What each symbol does to the nodes:
* | ^ + ! % § * $ ~ &
j740 | none j487 none j80 none none none none none
j89 | none none j215 none j99 none none none none
j640 | j137 j445 j468 j268 j638 j2 j323 j27 j437
j605 | j80 j779 none none none none none none none
j2 | none none none none none j640 none j641 none
j323 | none none none none none none j640 j450 none
j463 | none none none j641 none j487 none none none
j27 | j779 j80 j99 j487 j215 j641 j450 j640 j506
j487 | j62 j740 j112 j27 j900 j463 j273 j268 j928
j300 | none j506 none none none none none none j80
j638 | none none none none j640 none none j215 none
j321 | none none none none j506 none none none j215
j80 | j605 j27 j117 j740 j553 j104 j514 j445 j300
j7 | j450 none none none none none j779 none none
j468 | none none j640 none none none none j99 none
j461 | none none j450 none none none j99 none none
j514 | none j450 none none none none j80 none none
j112 | none none j487 j99 none none none none none
j104 | none j641 none none none j80 none none none
j273 | none none none j450 none none j487 none none
j215 | j944 j553 j89 j900 j27 j587 j535 j638 j321
j422 | none none j641 none none j99 none none none
j506 | j698 j300 j968 j928 j321 j637 j674 j437 j27
j450 | j7 j514 j461 j273 j535 j103 j27 j323 j674
j597 | j641 none none none none j779 none none none
j968 | none none j506 none none none none none j99
j637 | none none none none none j506 none none j641
j944 | j215 none none none j779 none none none none
j268 | none none none j640 none none none j487 none
j117 | none j99 j80 none none none none none none
j900 | none none none j215 j487 none none none none
j146 | j99 none j779 none none none none none none
j99 | j146 j117 j27 j112 j89 j422 j461 j468 j968
j62 | j487 none none j779 none none none none none
j437 | none none none none none none none j506 j640
j553 | none j215 none none j80 none none none none
j535 | none none none none j450 none j215 none none
j137 | j640 none none none none none none j779 none
j641 | j597 j104 j422 j463 j587 j27 j103 j2 j637
j779 | j27 j605 j146 j62 j944 j597 j7 j137 j698
j674 | none none none none none none j506 none j450
j928 | none none none j506 none none none none j487
j103 | none none none none none j450 j641 none none
j587 | none none none none j641 j215 none none none
j445 | none j640 none none none none none j80 none
j698 | j506 none none none none none none none j779

The rows follow the links: the fewer symbols apart two nodes are, the more alike their rows tend to be.

Each row is also shifted at random along 8 hidden directions that mean nothing.

Some nodes, each with a row of numbers:
j27
[-9, -10, 0, 3, -3, -11, -9, 4, 12, -12, 5, 14, 21, -1, -6, -22, 19, 7, 3, -4, -12, -16, -11, 1, 14, 16, -22, -4, 13, -2, -2, -17, -12, -2, -12, 6, 11, 24, 8, 30, -16, 8, -13, -5, -6, 11, -11, 3, -8, -12, -10, -6, 3, -2, 0, 7, -14, 2, -2, 4, 29, 6, -17, -17, -14, 10, -19]
j587
[-2, -3, -3, 1, -8, 12, 5, -5, 1, 21, -32, -11, -29, 16, -5, -7, -2, -13, -10, 1, -12, 2, -6, 4, -8, 6, -1, 10, 10, 7, -2, -6, -6, 8, -22, 8, 20, -17, 25, -6, 11, 9, 5, -12, 7, -25, -11, 4, 19, -3, -15, -9, 5, -10, 5, 15, 1, -4, 10, 4, 26, 0, 8, -22, 31, 18, 29]
j104
[5, 5, -12, 5, 3, -6, -2, -3, -1, 0, 13, -13, 19, -29, 9, -9, 4, -4, -10, 8, 24, 5, 8, 16, -4, -7, 0, -8, 10, 4, 7, 3, -1, -32, -11, 15, -12, 11, -5, -8, 15, 5, 3, 13, 11, 2, 5, 7, 9, 8, 13, 14, 11, -1, 0, -6, 5, -10, 5, -5, -6, 7, 1, -24, -19, -20, -17]
j487
[6, -5, -7, 0, 6, -4, 2, 7, 4, -13, 12, 10, 17, 3, -2, -11, 4, 8, 2, 4, -3, -20, -6, 1, 12, -2, -6, 10, 0, -10, 9, -13, -10, -8, -1, -8, -1, 5, -4, 10, -12, -4, -5, -5, -7, 2, 5, 6, -19, 2, 0, -7, -9, 8, -5, -5, -7, 1, 7, 0, 6, 11, -28, 2, 0, -10, -28]
j273
[8, -9, 8, 10, -14, -4, -6, -5, -9, -5, -3, -1, 6, 10, -11, -15, 1, -3, -4, -16, -10, -15, -8, 5, 12, 14, -12, 6, 16, 25, 6, -17, 4, 5, -14, 17, 30, 23, 15, 3, -7, 13, -18, -5, 2, -10, 9, 7, -4, -14, -5, -21, 11, -14, 2, 13, -12, -4, -8, -9, 31, 4, 18, -7, -10, 9, 12]
j468
[7, 2, -3, -6, -1, 5, 8, 1, 6, -3, 14, -13, -6, 8, -23, -8, 18, 28, 10, 30, -6, 24, -6, -5, 2, 8, -12, -22, 6, -9, -1, -15, 0, -7, 2, -2, 12, -10, -6, 4, 7, -12, -11, 2, -13, 3, -15, 13, -4, -9, -17, -8, 10, -7, 13, 1, 0, 1, -9, -4, 36, 0, 1, -32, 16, 24, -8]
j300
[-23, -3, 18, 3, 11, 11, 2, 14, -4, 6, -1, 28, -25, 26, -10, 1, 3, 6, 1, -12, -15, -22, 2, -24, -4, 1, 11, -1, -3, -8, -15, 0, -8, 9, -3, -5, -6, -14, 25, -14, -9, 15, 3, -9, -7, -19, -6, -7, 20, 2, -19, -20, -11, 0, -9, -7, 6, 3, 1, 8, 25, -22, 4, 22, 2, 27, 39]
j437
[17, 3, 2, -9, -5, 1, 3, 4, -12, 1, -20, -10, 6, -13, 9, 0, 5, 6, 7, 7, 29, 7, -12, -2, -6, 5, 0, -6, 10, 10, 6, -7, -5, -8, -14, -14, 14, -11, 3, -16, -9, 0, 5, -7, 8, -3, -13, 12, 11, 6, -1, 6, -2, -2, 10, 8, 3, -8, -7, -1, -4, 11, -6, -21, 10, 6, 2]
j944
[-9, -4, 9, 1, -12, -1, -8, -7, -4, 0, -2, 9, 14, 6, 6, -6, -1, -12, -12, -10, -18, -16, 4, -7, 2, 9, -17, 5, 1, 13, 4, -1, -13, 8, -12, -3, 7, 14, 8, 17, -7, 12, 9, -13, -8, -4, -7, -6, 5, -4, -6, -3, -3, 5, -8, 5, 0, -1, 6, 1, 13, 10, -19, 3, -6, -1, -4]
j640
[-15, 4, 1, -5, 18, 15, 12, 0, 0, -9, 24, 1, 3, -9, 5, 10, -8, 4, 1, 20, 9, 23, 25, -3, -9, -12, 8, -24, -9, 3, -11, -5, 11, 0, 14, 7, -13, -20, -13, -2, 9, -18, 6, 17, 0, 16, 2, 7, -4, 7, 7, 16, -8, -4, 9, -28, 6, 2, 0, 2, -18, 3, 17, 4, -12, 10, -1]
j89
[11, -1, -9, -8, 5, -3, -6, 1, -1, 2, 16, -19, 18, -10, 1, 11, -6, 7, 7, -6, -2, 3, 1, -3, -1, 8, -7, 6, 0, 1, 5, 6, -1, -2, 13, -4, -16, 22, -8, -3, -4, 8, 6, -4, -3, 17, 5, -4, -7, 4, 8, 12, 8, 11, -9, 2, 5, 8, -1, -13, -12, 7, -3, -14, -7, -16, -9]
j698
[-1, 10, 2, -2, -1, -19, -20, 1, 5, -12, -8, 15, 22, 1, -1, -12, 9, 17, 7, -14, -12, 3, -8, 1, 13, 19, -20, 11, -2, -17, 2, 1, -9, 2, 12, -18, -2, 26, -12, 25, -29, 15, -9, -13, -21, 7, -10, -6, -16, -14, -10, -10, -14, 13, -12, 1, 1, 10, -4, -6, 1, 7, -19, 17, -12, -4, -33]
j422
[-10, -3, 3, 14, -9, -11, -2, 3, -12, 12, -33, 0, -14, -8, 37, -12, -13, -53, 0, -35, -6, -26, -28, 12, -5, -14, -6, 10, 4, 31, 4, -3, -12, 41, -17, -13, 15, 7, 9, 12, 16, 22, 9, -8, 9, -32, -3, 9, 14, 2, -12, -3, -3, -10, -2, 25, -6, -20, 8, 18, -10, -5, -6, 16, -7, -2, 26]
j535
[-3, -7, 16, 0, -4, 9, 0, 2, -18, 7, 15, 1, 1, 9, 14, 6, -21, -17, 3, -8, 2, -17, 19, -12, -8, 4, 23, -6, 4, 28, -14, 2, -8, 18, 0, 6, 2, 0, 27, -24, -4, 1, 14, 7, 14, -1, 11, -12, 21, 1, 18, 10, -7, -4, 7, -11, 2, -8, 7, 8, -19, 0, 20, 3, -18, 8, 45]
j461
[4, 4, -3, 8, -11, -7, -2, -5, -10, -3, 12, -13, 13, -17, 20, -1, -16, -30, 12, 12, 17, 15, 7, 4, 5, -15, 4, -24, -4, 3, 2, 7, 15, -6, -10, 2, -5, -10, -6, 22, 22, -23, 0, 27, 13, 9, -3, 4, -2, 10, 13, 14, 9, -10, 13, 0, -15, -15, 8, 2, -11, -1, -6, -5, -7, -11, -16]
j146
[-20, 7, -2, 3, -2, -6, -2, -2, 8, -8, 5, 5, -5, -2, 6, 12, -3, -5, 6, 4, -18, 12, 0, -6, -1, -15, -3, -10, -15, -23, -2, 13, 8, 5, 17, -9, -12, -5, -18, 23, 12, -7, 3, 10, -8, 5, -6, -5, -3, -8, -9, 1, -6, 10, 0, 2, -4, 4, 0, 6, -4, -12, -13, 22, 1, -3, -17]

Start here and follow the symbols in turn, left to right. Where do you end up?
Answers are names.
[4, -3, -8, -9, 1, 11, -4, -6, -4, 0, -23, -15, -3, -15, 26, 29, -21, -17, -14, -29, -2, -1, -5, 14, 0, -6, 1, 28, -1, 19, 8, 8, 15, 20, 12, 2, -3, 23, -11, -21, -2, 13, 6, -14, 23, 4, 22, -5, -7, -1, 14, 17, 14, -2, -9, 5, 1, 12, -6, -13, -43, 1, 25, 28, 1, -33, 18]
§ * * § % * § + -> j104
[-18, 3, 7, -3, 3, 1, 0, 2, 2, -17, 16, 23, -4, 17, -13, 9, 1, 16, -12, 7, -24, 2, 12, -3, 5, 1, 3, 2, -12, -19, 6, -3, 7, -12, 22, 7, -6, 13, -13, 13, -1, 2, -6, -6, -18, 5, 8, -4, -12, -6, -1, -4, -5, 8, -6, -9, 0, 11, -4, 0, 21, -3, -1, 28, -5, -2, -9]
% $ ^ * $ + * § § -> j80
[5, -1, -1, -2, 7, -1, 8, 6, -8, -1, 20, -5, -8, 2, -2, 11, -5, 2, 0, -1, -3, -12, -9, -11, 3, -4, 8, 3, -2, -12, 4, 3, 1, 6, 14, -6, -9, 1, -6, -1, 6, 5, 5, -7, -3, 3, 10, -1, -1, 3, 4, -4, -2, 5, -10, -1, -6, 1, -2, -1, 7, -9, -8, 8, -6, -10, 4]
! * % * ^ ~ ~ ! ! -> j779
[-10, 8, -2, 1, -3, -1, -2, 1, 3, 5, -5, 2, -15, 3, -12, 4, 3, 7, -3, 5, -7, 5, 6, 4, -5, 1, 14, 2, -1, -13, 2, 6, -3, -9, 14, 4, -9, -6, -7, -3, 6, 0, 5, -1, -11, -4, 0, -5, 0, -7, -1, 2, -2, 4, -5, 2, 11, 4, 0, 13, -1, -2, 7, 4, 4, 1, -1]
^ ! ! ~ ~ ! * % -> j112
[25, -10, 3, -15, 0, 5, 10, 3, -13, 4, -4, -15, -4, -3, -4, 7, 6, 13, -2, 19, 32, 1, -10, 1, -8, -8, 15, 7, 4, 5, 15, -12, -8, -6, -1, -19, 2, -22, 0, -35, -6, -10, 14, -6, 8, -9, 7, 4, 11, 13, 10, 8, 0, 1, 14, 1, 4, -3, -4, -3, -14, 1, -5, -18, 13, -12, 4]
% ^ ~ % ^ $ $ * * -> j487
[1, 1, 13, -8, 4, 7, 3, -2, -1, 0, 0, 0, -4, 0, -5, 8, 6, 27, 12, 22, 6, 21, 7, -10, -12, -2, 15, -6, -10, -9, -5, 1, -9, 5, 29, -27, -16, -11, -12, -21, -15, -11, 10, 5, -15, 6, 2, -7, 2, -1, 6, 9, -9, 11, 8, -16, 13, 8, -8, 11, -31, -2, 5, 9, 5, 7, 3]
~ § ^ + § + % % -> j27
[-1, 5, -11, -3, 12, 8, 16, 2, 0, 3, -2, -17, -27, -5, -16, 6, 1, 6, -19, 26, 5, 23, 7, 15, -4, -6, 21, -1, 1, -16, 12, 2, 15, -29, -3, 25, -2, -23, -7, -16, 25, -11, 0, 7, 10, -9, 5, 5, 7, 10, 4, 9, 10, -7, 10, 4, 1, -1, 1, 2, 14, -4, 23, -16, 29, -10, 3]
* * * ~ % * -> j2
[-18, -10, 7, 13, 3, -1, -4, 0, 3, 2, 0, 12, -4, 0, 13, -4, 0, -19, 2, -24, -20, -12, -8, -7, 7, -3, -11, -1, -1, 11, -5, 1, 4, 24, 3, 0, -3, 24, 3, 21, 9, 20, -7, -2, -2, -6, 0, 5, 2, -5, -14, -15, 2, -10, -13, 6, -5, -2, -2, -1, 14, -15, 0, 23, -22, 11, 14]
! ^ + ! ! ! ^ § ! -> j215
[13, -3, -4, -4, 0, -14, -4, 11, -15, -16, 14, 5, 37, -22, 22, -11, 1, -13, -7, -17, 15, -24, 1, 7, 14, 6, -15, 7, 18, 13, 13, -12, 2, -14, -25, 10, 10, 43, -4, 16, -3, 14, -5, -7, 11, 4, 2, 17, 1, -3, 6, 7, -1, 2, 0, 3, -13, -15, 5, -20, 17, 18, -11, -2, -29, -23, -20]
& % § % % % § -> j487
[20, -1, 4, 11, -23, -27, -19, -7, 4, -2, -7, 9, 25, 8, -8, -25, 11, 13, 21, -2, 4, -9, -11, -1, 9, 6, -9, 12, -6, -6, 4, -1, -22, 2, 4, -27, 6, 2, 6, 13, -32, -8, -12, -5, -14, -1, -4, -9, -16, -10, -2, -10, -8, 11, 2, 11, -4, 2, 5, 9, -4, 13, -35, -1, 3, 4, -37]
^ $ ~ $ $ % % + -> j445
[12, 6, 0, 4, -12, -10, -12, -2, -9, -3, 8, 2, 23, -5, 4, -9, -5, -14, 9, -14, 16, -14, 3, -1, 3, 3, 1, 3, 5, 4, 5, 4, 4, -13, -18, 4, 5, 8, 9, 13, -12, 2, -11, -3, 6, 5, -6, -7, -3, 4, 7, -1, -10, 2, -1, 3, -11, -7, 1, -5, 4, 7, -7, 1, -20, -6, -21]
& * * + + & & -> j450
[3, -1, -2, 3, 6, -8, -3, 0, 1, 0, 5, -4, 12, 3, -15, -19, 13, 21, 4, 5, 1, 8, -1, 12, -1, 21, -10, -13, 11, 1, 0, -23, -13, -10, 14, 6, 2, 13, -1, -4, -6, 8, -5, -7, -16, 7, -4, 5, -4, -7, -3, -8, -5, 0, 6, -3, 8, -5, -4, 6, 10, 15, 5, -25, -11, 18, -5]
~ ^ ^ + + ~ -> j2
[3, 4, 3, -12, 6, 3, 3, 5, -3, 6, 15, -2, 1, 3, -1, 15, -10, 2, -2, -9, 5, -18, 13, -15, -4, 12, 8, 12, 3, 4, -6, 11, -3, -7, -12, 3, -10, 6, 16, -14, -9, 12, 13, -10, 7, 5, 0, -10, 12, 8, 6, 6, -7, 8, -12, -7, 7, 7, 1, -8, 5, 3, 6, -7, -6, -7, 13]
& § & + & & + $ $ ! -> j968
[6, -12, 5, 10, -8, -3, -6, -7, -11, -2, 20, 1, 16, -8, -10, -4, 4, 2, -6, -18, 7, -11, 10, -1, 0, 9, 1, -2, 13, 25, -4, -2, 8, -6, -11, 32, 6, 34, 12, -15, -4, 16, -15, 3, 18, 2, 12, -4, 8, -6, 10, -4, 13, -14, -8, -3, 1, 0, -11, -16, 8, -1, 24, -8, -43, 4, 15]
+ & $ ^ & ^ & & -> j27
